Below is a small trained network, with its code and all its weights. Each question gives an input and a class and asks what happens when units are switched off, that is, made to give their printed mean instead of their output.

import numpy as np


def w(rows, s, z=0):
    codes = np.array(rows[::2]) - 128.0
    scale = np.full(codes.shape[1], s)
    scale[-1] = z or s
    return codes * scale


def f(y):
    return y / 2 * (1 + np.tanh(0.7978845608 * (y + 0.044715 * y**3)))


def log_softmax(a):
    a = a - a.max(-1, keepdims=True)
    return a - np.log(np.exp(a).sum(-1, keepdims=True))


def net(x, mask):
    res = np.array(x, float).reshape(1, 7) / 4 @ E
    y = f(res @ A[0][:, :-1].T + A[0][:, -1])
    res = res + np.where(mask, y, B[0][:, -1]) @ B[0][:, :-1]
    return log_softmax(res[-1] @ U[:, :-1].T + U[:, -1])


A, B = {}, {}
E = w([
[91,123,110,127,81],'x0',
[140,120,132,120,127],'x1',
[253,101,165,188,3],'x2',
[217,245,26,34,87],'x3',
[134,128,123,127,138],'x4',
[143,135,133,130,134],'x5',
[129,125,127,127,132],'x6',
],0.0044)
A[0] = w([
[81,74,188,185,134,87],'N0',
[68,120,86,158,48,237],'N1',
[87,62,186,173,138,75],'N2',
[169,185,63,71,100,73],'N3',
[174,202,58,87,104,72],'N4',
[94,126,117,145,85,226],'N5',
[166,201,68,82,99,72],'N6',
[103,99,100,130,81,252],'N7',
[86,61,192,175,139,75],'N8',
[63,164,107,97,225,141],'N9',
[166,202,76,71,96,79],'N10',
[82,60,185,182,138,73],'N11',
[118,154,139,121,199,215],'N12',
[82,61,186,183,138,75],'N13',
[254,97,183,211,32,83],'N14',
[85,67,188,185,140,77],'N15',
[95,80,170,147,134,46],'N16',
[80,59,188,183,137,78],'N17',
[242,94,184,173,50,108],'N18',
[18,168,85,69,230,121],'N19',
[83,56,190,182,140,79],'N20',
],0.0054,0.0037)
B[0] = w([
[199,218,57,50,199,162],'N0',
[110,170,114,248,183,238],'N1',
[218,216,55,17,202,153],'N2',
[217,209,71,31,197,153],'N3',
[225,226,50,22,195,158],'N4',
[125,174,116,222,179,221],'N5',
[222,202,46,30,196,153],'N6',
[107,185,139,227,207,250],'N7',
[221,218,43,11,174,157],'N8',
[69,35,187,113,47,203],'N9',
[223,213,60,34,210,159],'N10',
[216,217,43,19,175,158],'N11',
[89,83,160,207,89,223],'N12',
[220,218,41,22,172,160],'N13',
[26,4,217,16,28,213],'N14',
[218,215,41,28,181,159],'N15',
[176,162,106,33,149,110],'N16',
[228,223,55,24,193,164],'N17',
[22,17,225,63,76,199],'N18',
[40,6,208,61,9,231],'N19',
[228,225,33,29,180,166],'N20',
],0.0045,0.0026)
U = w([
[245,254,24,17,217,3],'0',
[109,110,170,188,121,244],'1',
[93,130,141,231,128,215],'2',
[118,106,155,202,135,196],'3',
[48,19,206,53,43,15],'4',
],0.0055,0.0034)

Each question gives the input, the list of numbers given to net, and the class t.
The units are the neurons (one row each of A and B). Each row of codes is followed by its name. A weight is (code - 128) times the scale printed after its matrix; where a second scale follows, it is the last column's (A, B and U).
mask holds one flag per neuron, in row order. A switched-off neuron (its flag False) gives its mean, the last column of its row in B, instead of its output. The means were averaged over made-up inputs and are rounded, as every weight is.
A unit's drop is (log p(t) with every unit on - log p(t) with that unit switched off) / (log p(t) with every unit on - log p(t) with every unit switched off).
The circuit of an input: a set's keep is (log p(t) with only the set's units on - log p(t) with every unit switched off) / (log p(t) with every unit on - log p(t) with every unit switched off). Starting from the 12 units with the biggest drops (on a tie, the unit counted first), units are removed one at a time, each time the one whose removal leaves the highest keep (on an exact tie, the one counted first), for as long as the keep stays at least 0.8.
circuit, biggest first: the units of the circuit, biggest drop first
most important unit: the unit with the biggest drop
k most important neurons: the k neurons with the biggest drops, biggest first
drop of u: that unit's drop, to one decimal
input [-2,-8,7,3,-2,2,1], class 4: 2 most important neurons => N14; N18
input [-3,2,-7,0,4,1,0], class 4: circuit, biggest first => N19; N9
input [-7,7,8,-2,5,6,-3], class 4: circuit, biggest first => N14; N18
input [-5,7,-8,7,2,4,3], class 4: most important unit => N19
input [-5,-7,-8,3,7,-1,-6], class 4: circuit, biggest first => N19; N9
input [-3,8,7,3,6,-2,-1], class 4: circuit, biggest first => N14; N18
input [-7,-3,-8,-4,3,2,-4], class 4: 2 most important neurons => N19; N9
input [-1,-1,7,0,3,-1,3], class 4: 2 most important neurons => N14; N18
input [-1,4,-8,5,-2,4,-5], class 4: 2 most important neurons => N19; N9
input [-6,0,-8,7,6,-6,6], class 4: drop of N9 => 0.3
input [-6,6,4,-8,-4,-5,-5], class 0: drop of N2 => 0.0
input [0,-8,-6,-7,5,-4,5], class 0: drop of N20 => 0.1
